Below is a small trained network, with its code and all its weights. Each question gives an input and a target symbol and asks what happens when units are switched off, that is, made to give their printed mean instead of their output.

import numpy as np


def w(rows, s, z=0):
    codes = np.array(rows[::2]) - 128.0
    scale = np.full(codes.shape[1], s)
    scale[-1] = z or s
    return codes * scale


def norm(h):
    return h / np.sqrt((h * h).mean(-1, keepdims=True) + 1e-5)


def f(y):
    return np.maximum(y, 0)


def softmax(a):
    e = np.exp(a - a.max(-1, keepdims=True))
    return e / e.sum(-1, keepdims=True)


def log_softmax(a):
    a = a - a.max(-1, keepdims=True)
    return a - np.log(np.exp(a).sum(-1, keepdims=True))


def net(x, mask):
    ids = ['ΘΛΞΠαβημτω'.index(c) for c in x.split()]
    T = len(ids)
    res = E[ids] + P[:T]
    u = 0
    for l in range(2):
        r = norm(res)
        for j in range(2):
            rows = slice(3 * j, 3 * j + 3)
            q, k, v = (r @ M[l][rows].T for M in (Q, K, V))
            z = softmax(np.where(np.tri(T) > 0, q @ k.T / 3**0.5, -1e9)) @ v
            o = O[l][rows]
            res = res + np.where(mask[u + j], z, o[:, -1]) @ o[:, :-1]
        u += 2
        y = f(norm(res) @ A[l][:, :-1].T + A[l][:, -1])
        res = res + np.where(mask[u : u + 12], y, B[l][:, -1]) @ B[l][:, :-1]
        u += 12
    return log_softmax(norm(res)[-1] @ U[:, :-1].T + U[:, -1])


Q, K, V, O, A, B = {}, {}, {}, {}, {}, {}
E = w([
[82,159,72,58,184,203,102,131],'Θ',
[75,167,70,120,114,132,24,115],'Λ',
[140,102,162,221,70,26,74,147],'Ξ',
[210,12,132,54,45,101,83,199],'Π',
[187,79,115,140,218,145,75,25],'α',
[114,150,2,124,87,118,141,114],'β',
[152,217,159,56,105,76,130,178],'η',
[198,149,175,199,45,226,119,131],'μ',
[109,11,123,119,106,123,192,161],'τ',
[57,85,84,126,167,226,91,175],'ω',
],0.0091)
P = w([
[110,157,40,174,183,163,3,253],'0',
[16,125,65,83,46,137,127,74],'1',
[163,148,72,180,163,131,95,225],'2',
[26,117,133,92,84,127,124,77],'3',
[157,145,101,185,168,105,148,203],'4',
[36,131,193,101,98,116,130,81],'5',
[141,151,128,196,172,82,186,188],'6',
[30,133,228,112,119,112,125,94],'7',
],0.0062)
Q[0] = w([
[112,175,219,62,105,163,112,53],'L0H0',
[180,121,164,138,136,155,103,112],'L0H0',
[149,106,141,153,176,95,104,102],'L0H0',
[102,124,83,184,117,116,116,228],'L0H1',
[92,234,85,209,141,119,152,254],'L0H1',
[112,142,28,148,141,151,89,173],'L0H1',
],0.0094)
K[0] = w([
[95,172,64,139,149,186,61,104],'L0H0',
[132,100,104,110,177,172,68,113],'L0H0',
[133,115,156,115,184,110,96,96],'L0H0',
[189,95,211,130,135,69,195,105],'L0H1',
[198,133,255,140,155,94,156,120],'L0H1',
[143,91,228,103,132,114,196,93],'L0H1',
],0.0093)
V[0] = w([
[89,68,114,153,85,136,132,104],'L0H0',
[225,179,69,69,119,112,116,62],'L0H0',
[116,109,80,205,183,125,164,76],'L0H0',
[105,125,134,112,113,4,75,177],'L0H1',
[119,128,147,40,72,150,163,217],'L0H1',
[137,240,226,169,74,161,128,144],'L0H1',
],0.0048)
O[0] = w([
[102,82,150,168,127,142,121,155,184],'L0H0',
[92,155,60,78,177,158,48,187,157],'L0H0',
[144,101,105,145,69,153,66,125,152],'L0H0',
[172,107,208,95,113,26,123,145,164],'L0H1',
[105,93,175,67,55,136,167,184,118],'L0H1',
[106,253,142,184,78,176,95,178,2],'L0H1',
],0.005,0.0032)
A[0] = w([
[183,43,159,171,127,81,84,107,76],'L0N0',
[215,208,154,196,151,137,142,248,22],'L0N1',
[139,116,161,164,126,251,99,213,187],'L0N2',
[143,132,81,131,107,115,174,110,46],'L0N3',
[236,210,121,229,189,114,82,164,129],'L0N4',
[212,129,87,172,104,181,120,104,109],'L0N5',
[86,200,170,111,118,146,69,76,3],'L0N6',
[197,148,58,206,208,170,110,181,73],'L0N7',
[173,137,213,161,71,154,177,255,123],'L0N8',
[208,115,142,82,65,136,178,178,27],'L0N9',
[225,111,90,121,88,120,82,176,46],'L0N10',
[159,85,121,175,209,84,53,200,107],'L0N11',
],0.0064,0.002)
B[0] = w([
[125,164,61,138,51,189,150,81,218],'L0N0',
[13,84,255,94,161,230,171,136,183],'L0N1',
[216,115,109,186,73,148,175,151,206],'L0N2',
[78,114,166,123,121,111,149,180,171],'L0N3',
[91,20,197,156,194,186,147,85,228],'L0N4',
[94,201,69,127,180,77,129,94,186],'L0N5',
[148,195,158,106,148,102,120,57,163],'L0N6',
[139,81,189,179,150,69,41,82,252],'L0N7',
[120,185,26,44,184,144,91,85,204],'L0N8',
[158,125,121,177,177,151,65,153,171],'L0N9',
[38,128,152,80,133,119,123,141,198],'L0N10',
[184,120,126,61,96,88,234,119,254],'L0N11',
],0.0057,0.0039)
Q[1] = w([
[169,109,133,85,104,146,92,175],'L1H0',
[122,54,100,116,79,133,162,108],'L1H0',
[101,162,171,107,75,148,165,252],'L1H0',
[175,122,138,208,180,164,137,130],'L1H1',
[113,60,83,144,131,128,131,56],'L1H1',
[85,201,95,125,46,155,124,69],'L1H1',
],0.012)
K[1] = w([
[181,127,124,22,161,101,102,214],'L1H0',
[142,68,82,143,99,76,234,130],'L1H0',
[87,156,151,67,13,159,107,226],'L1H0',
[182,134,138,172,103,197,64,69],'L1H1',
[133,47,36,186,182,32,146,19],'L1H1',
[1,163,113,224,185,82,166,164],'L1H1',
],0.008)
V[1] = w([
[134,100,89,122,170,163,120,219],'L1H0',
[157,91,118,105,54,233,62,15],'L1H0',
[158,87,122,55,119,190,245,73],'L1H0',
[61,170,115,166,204,162,214,155],'L1H1',
[148,121,167,32,158,88,147,89],'L1H1',
[101,213,160,211,150,85,252,97],'L1H1',
],0.0045)
O[1] = w([
[90,155,134,131,75,198,125,143,150],'L1H0',
[232,72,198,194,192,68,158,208,194],'L1H0',
[116,162,97,244,246,100,124,96,163],'L1H0',
[82,99,84,67,136,154,140,27,90],'L1H1',
[229,140,57,161,165,199,93,110,150],'L1H1',
[123,52,2,87,78,99,160,137,3],'L1H1',
],0.004,0.0041)
A[1] = w([
[142,174,87,73,135,100,59,121,99],'L1N0',
[196,199,116,86,135,75,179,222,3],'L1N1',
[109,126,253,119,164,132,90,155,150],'L1N2',
[37,129,128,156,159,83,114,131,101],'L1N3',
[64,71,152,152,108,201,104,85,8],'L1N4',
[66,204,119,91,152,144,148,148,141],'L1N5',
[162,100,129,165,185,202,147,196,97],'L1N6',
[122,76,114,103,123,72,85,157,37],'L1N7',
[210,159,78,176,130,183,65,152,117],'L1N8',
[182,132,82,146,112,128,222,144,144],'L1N9',
[167,100,202,106,107,142,229,159,76],'L1N10',
[143,100,195,99,128,167,198,51,85],'L1N11',
],0.0076,0.0044)
B[1] = w([
[87,142,161,150,139,85,139,170,211],'L1N0',
[159,186,97,166,139,65,165,255,163],'L1N1',
[134,97,70,95,92,152,169,99,243],'L1N2',
[164,151,203,117,121,150,124,123,252],'L1N3',
[93,172,99,183,136,160,166,186,179],'L1N4',
[204,112,127,129,179,130,120,112,212],'L1N5',
[79,167,92,159,64,116,94,112,220],'L1N6',
[154,125,138,127,122,208,96,105,182],'L1N7',
[175,145,175,111,156,85,183,92,201],'L1N8',
[66,131,92,32,109,122,73,68,177],'L1N9',
[139,134,190,109,185,73,151,160,161],'L1N10',
[55,190,141,103,119,78,124,146,187],'L1N11',
],0.0083,0.0039)
U = w([
[47,131,30,70,99,96,114,83,95],'Θ',
[78,148,138,207,114,211,140,125,223],'Λ',
[190,59,157,83,83,168,132,124,175],'Ξ',
[218,224,96,149,80,163,136,78,53],'Π',
[142,108,142,198,28,45,115,124,44],'α',
[179,83,99,193,197,93,116,88,253],'β',
[82,175,187,125,129,121,2,134,30],'η',
[169,175,89,117,146,65,152,207,237],'μ',
[71,69,201,127,146,89,215,158,39],'τ',
[113,153,114,50,218,217,147,146,25],'ω',
],0.0096,0.0027)

Each question gives the input, a string of symbols that net reads in full, and the target symbol t.
The units are the heads (3 rows each of Q, K, V and O) and the neurons (one row each of A and B). Each row of codes is followed by its name. A weight is (code - 128) times the scale printed after its matrix; where a second scale follows, it is the last column's (O, A, B and U).
mask holds one flag per unit, layer by layer, with each layer's heads first. A switched-off unit (its flag False) gives its mean, the last column of its rows in O or B, instead of its output. The means were averaged over made-up inputs and are rounded, as every weight is.
A unit's drop is (log p(t) with every unit on - log p(t) with that unit switched off) / (log p(t) with every unit on - log p(t) with every unit switched off).
The circuit of an input: a set's keep is (log p(t) with only the set's units on - log p(t) with every unit switched off) / (log p(t) with every unit on - log p(t) with every unit switched off). Starting from the 12 units with the biggest drops (on a tie, the unit counted first), units are removed one at a time, each time the one whose removal leaves the highest keep (on an exact tie, the one counted first), for as long as the keep stays at least 0.8.
units of the circuit, in order: the units of the circuit, biggest drop first
unit that matters most: the unit with the biggest drop
top k neurons: the k neurons with the biggest drops, biggest first
top k neurons in layer l: the k neurons of layer l with the biggest drops, biggest first
heads that matter: for each layer, one digit per head in row order, 1 if its drop is at least 0.15 and else 0, layers parted by /
input μ β β τ η η Π μ, target Θ: heads that matter -> 01 / 01
input β ω β τ β, target Θ: heads that matter -> 11 / 00
input μ β Π β Θ μ μ, target Λ: units of the circuit, in order -> (L0N1, L0H1)
input β β Ξ, target τ: heads that matter -> 00 / 00
input Θ Ξ Λ, target τ: heads that matter -> 01 / 00
input β β ω, target α: units of the circuit, in order -> (L0N7, L1N6, L0N2, L0N11)
input β β β μ α Λ μ β, target Π: units of the circuit, in order -> (L0H1, L1N5)
input Θ Λ μ Λ Λ, target Λ: unit that matters most -> L0H1
input α Θ Ξ β Θ, target τ: heads that matter -> 01 / 00
input β μ Ξ ω β, target τ: heads that matter -> 01 / 00
input β β μ α β ω Θ, target β: heads that matter -> 01 / 00
input β β α μ, target Π: top 3 neurons -> (L0N11, L0N7, L0N2)
input η β β β τ β μ β, target Π: top 2 neurons in layer 0 -> (L0N7, L0N4)
input α Θ β β η β, target μ: top 2 neurons -> (L0N7, L0N4)
input Π β β β ω, target μ: heads that matter -> 01 / 01
input τ Λ μ μ, target Π: unit that matters most -> L0N8
input Λ τ Θ, target Θ: top 2 neurons -> (L1N9, L1N6)
input β β Λ β, target η: heads that matter -> 10 / 01
input α Π μ β β, target Λ: units of the circuit, in order -> (L0H1, L0N1)
input Λ Λ Λ, target Ξ: top neuron in layer 1 -> (L1N2)
input α τ η, target ω: units of the circuit, in order -> (L0N1, L0N8)
input ω μ β α Λ τ Π, target μ: units of the circuit, in order -> (L1N1, L0N8)
input Λ β β β α β Π, target μ: top 2 neurons -> (L1N1, L0N9)
input τ Λ Θ, target Θ: units of the circuit, in order -> (L1N6, L1N9, L0H0, L0N11)
input α Π α ω, target Λ: top 2 neurons in layer 1 -> (L1N4, L1N6)
input β β β τ α α Ξ, target τ: top 2 neurons -> (L0N1, L0N4)
input Λ α β, target β: top neuron -> (L0N7)
input η τ Λ β β β Λ, target Θ: top 2 neurons -> (L1N9, L0N11)
